Here is a tiny trained network, its code and every weight. The questions are about switching its units off for an input and a class, where a switched-off unit gives its printed mean instead of its output.

import numpy as np


def w(rows, s, z=0):
    codes = np.array(rows[::2]) - 128.0
    scale = np.full(codes.shape[1], s)
    scale[-1] = z or s
    return codes * scale


def f(y):
    return np.maximum(y, 0)


def log_softmax(a):
    a = a - a.max(-1, keepdims=True)
    return a - np.log(np.exp(a).sum(-1, keepdims=True))


def net(x, mask):
    res = np.array(x, float).reshape(1, 2) / 4 @ E
    y = f(res @ A[0][:, :-1].T + A[0][:, -1])
    res = res + np.where(mask, y, B[0][:, -1]) @ B[0][:, :-1]
    return log_softmax(res[-1] @ U[:, :-1].T + U[:, -1])


A, B = {}, {}
E = w([
[129,245,72],'x0',
[63,39,1],'x1',
],0.0086)
A[0] = w([
[58,104,2,98],'neuron 0',
[137,102,206,251],'neuron 1',
[105,176,161,184],'neuron 2',
[207,206,182,126],'neuron 3',
[106,200,166,199],'neuron 4',
[185,18,127,251],'neuron 5',
[215,193,96,46],'neuron 6',
],0.0071,0.0015)
B[0] = w([
[66,190,211,254],'neuron 0',
[219,253,86,209],'neuron 1',
[106,130,217,182],'neuron 2',
[132,79,179,245],'neuron 3',
[91,124,212,205],'neuron 4',
[74,148,4,224],'neuron 5',
[96,150,158,186],'neuron 6',
],0.0065,0.0055)
U = w([
[121,191,11,254],'0',
[55,91,110,2],'1',
],0.011,0.00079)

Each question gives the input, the list of numbers given to net, and the class t.
The units are the neurons (one row each of A and B). Each row of codes is followed by its name. A weight is (code - 128) times the scale printed after its matrix; where a second scale follows, it is the last column's (A, B and U).
mask holds one flag per neuron, in row order. A switched-off neuron (its flag False) gives its mean, the last column of its row in B, instead of its output. The means were averaged over made-up inputs and are rounded, as every weight is.
A unit's drop is (log p(t) with every unit on - log p(t) with that unit switched off) / (log p(t) with every unit on - log p(t) with every unit switched off).
The circuit of an input: a set's keep is (log p(t) with only the set's units on - log p(t) with every unit switched off) / (log p(t) with every unit on - log p(t) with every unit switched off). Starting from all 7 units, units are removed one at a time, each time the one whose removal leaves the highest keep (on an exact tie, the one counted first), for as long as the keep stays at least 0.8.
units of the circuit, in order: the units of the circuit, biggest drop first
top k neurons: the k neurons with the biggest drops, biggest first
drop of u: that unit's drop, to one decimal
input [-5,2], class 0: top 3 neurons => neuron 5; neuron 3; neuron 4
input [-8,-5], class 0: top 2 neurons => neuron 1; neuron 5
input [-5,-4], class 0: units of the circuit, in order => neuron 1; neuron 0
input [-4,-2], class 0: top neuron => neuron 1
input [5,-7], class 1: units of the circuit, in order => neuron 3; neuron 4
input [-8,2], class 0: top 2 neurons => neuron 5; neuron 1
input [-5,4], class 0: units of the circuit, in order => neuron 5; neuron 3
input [-8,-1], class 0: top 2 neurons => neuron 1; neuron 5
input [-8,8], class 0: top 3 neurons => neuron 5; neuron 3; neuron 4
input [3,-8], class 1: units of the circuit, in order => neuron 3; neuron 4
input [-6,-6], class 0: top 3 neurons => neuron 1; neuron 0; neuron 5
input [5,-6], class 1: top 2 neurons => neuron 3; neuron 4
input [-8,-3], class 0: top 2 neurons => neuron 1; neuron 5
input [7,-8], class 1: drop of neuron 4 => 0.2
input [-6,1], class 0: drop of neuron 5 => 0.2
input [-4,0], class 0: drop of neuron 4 => 0.1
